Below are the code and all the weights of a small trained network. Each question names an input and a class and asks about switching units off, where a switched-off unit gives its printed mean instead of its output.

import numpy as np


def w(rows, s, z=0):
    codes = np.array(rows[::2]) - 128.0
    scale = np.full(codes.shape[1], s)
    scale[-1] = z or s
    return codes * scale


def f(y):
    return y / 2 * (1 + np.tanh(0.7978845608 * (y + 0.044715 * y**3)))


def log_softmax(a):
    a = a - a.max(-1, keepdims=True)
    return a - np.log(np.exp(a).sum(-1, keepdims=True))


def net(x, mask):
    res = np.array(x, float).reshape(1, 7) / 4 @ E
    y = f(res @ A[0][:, :-1].T + A[0][:, -1])
    res = res + np.where(mask, y, B[0][:, -1]) @ B[0][:, :-1]
    return log_softmax(res[-1] @ U[:, :-1].T + U[:, -1])


A, B = {}, {}
E = w([
[37,115,132],'x0',
[147,251,36],'x1',
[157,135,232],'x2',
[11,44,194],'x3',
[183,126,153],'x4',
[192,161,214],'x5',
[97,190,254],'x6',
],0.0056)
A[0] = w([
[106,21,97,92],'N1',
[113,83,136,80],'N2',
[117,158,172,95],'N3',
[121,179,110,183],'N4',
[124,81,252,79],'N5',
[97,102,96,62],'N6',
[138,81,164,91],'N7',
[218,60,135,207],'N8',
[147,144,117,118],'N9',
[150,112,159,139],'N10',
[79,209,133,166],'N11',
[101,173,135,188],'N12',
[113,118,85,87],'N13',
[173,126,134,254],'N14',
[161,31,156,112],'N15',
[158,113,159,148],'N16',
[95,61,157,85],'N17',
[110,122,140,132],'N18',
[33,157,80,135],'N19',
[157,101,68,95],'N20',
[124,133,223,171],'N21',
[104,142,99,133],'N22',
[30,159,124,110],'N23',
],0.014,0.0059)
B[0] = w([
[115,146,52,226],'N1',
[125,119,94,149],'N2',
[115,97,132,150],'N3',
[141,166,160,192],'N4',
[34,17,207,254],'N5',
[137,113,51,149],'N6',
[133,103,122,162],'N7',
[208,126,251,249],'N8',
[150,139,111,143],'N9',
[135,96,155,159],'N10',
[91,166,200,189],'N11',
[105,148,185,173],'N12',
[147,133,71,152],'N13',
[160,142,197,237],'N14',
[169,143,159,209],'N15',
[135,100,155,167],'N16',
[104,94,105,197],'N17',
[109,117,124,139],'N18',
[73,144,82,216],'N19',
[181,154,94,183],'N20',
[56,69,197,240],'N21',
[109,144,108,154],'N22',
[136,140,116,188],'N23',
],0.018,0.0068)
U = w([
[98,196,214,253],'0',
[134,136,202,227],'1',
[97,22,182,60],'2',
[196,113,168,37],'3',
[83,147,101,128],'4',
[59,254,194,38],'5',
],0.009,0.004)

Each question gives the input, the list of numbers given to net, and the class t.
The units are the neurons (one row each of A and B). Each row of codes is followed by its name. A weight is (code - 128) times the scale printed after its matrix; where a second scale follows, it is the last column's (A, B and U).
mask holds one flag per neuron, in row order. A switched-off neuron (its flag False) gives its mean, the last column of its row in B, instead of its output. The means were averaged over made-up inputs and are rounded, as every weight is.
A unit's drop is (log p(t) with every unit on - log p(t) with that unit switched off) / (log p(t) with every unit on - log p(t) with every unit switched off).
The circuit of an input: a set's keep is (log p(t) with only the set's units on - log p(t) with every unit switched off) / (log p(t) with every unit on - log p(t) with every unit switched off). Starting from the 12 units with the biggest drops (on a tie, the unit counted first), units are removed one at a time, each time the one whose removal leaves the highest keep (on an exact tie, the one counted first), for as long as the keep stays at least 0.8.
units of the circuit, in order: the units of the circuit, biggest drop first
most important unit: the unit with the biggest drop
k most important neurons: the k neurons with the biggest drops, biggest first
drop when u is switched off: that unit's drop, to one decimal
input [4,8,3,8,0,-3,-4], class 4: units of the circuit, in order => [N8 N19]
input [0,7,-1,-2,5,6,-5], class 3: units of the circuit, in order => [N21 N5]
input [4,7,-2,3,4,-5,-2], class 5: most important unit => N11
input [-4,3,1,3,-2,-4,-1], class 4: units of the circuit, in order => [N8 N5]
input [3,6,6,2,5,4,4], class 2: 2 most important neurons => [N21 N5]
input [-8,8,-5,2,2,4,6], class 5: 2 most important neurons => [N8 N5]
input [-1,3,-7,-5,3,3,8], class 5: 3 most important neurons => [N8 N5 N11]
input [-2,0,1,-1,2,0,-3], class 3: 3 most important neurons => [N5 N21 N11]
input [-5,-4,-2,-2,-8,-8,3], class 4: drop when N8 is switched off => 0.1
input [-4,6,-7,2,8,6,7], class 5: drop when N2 is switched off => 0.0
input [-4,3,0,4,-4,-1,-4], class 4: drop when N8 is switched off => 0.2
input [0,4,2,6,-2,4,3], class 2: drop when N21 is switched off => 0.2
input [4,1,3,0,3,6,1], class 2: 2 most important neurons => [N5 N21]
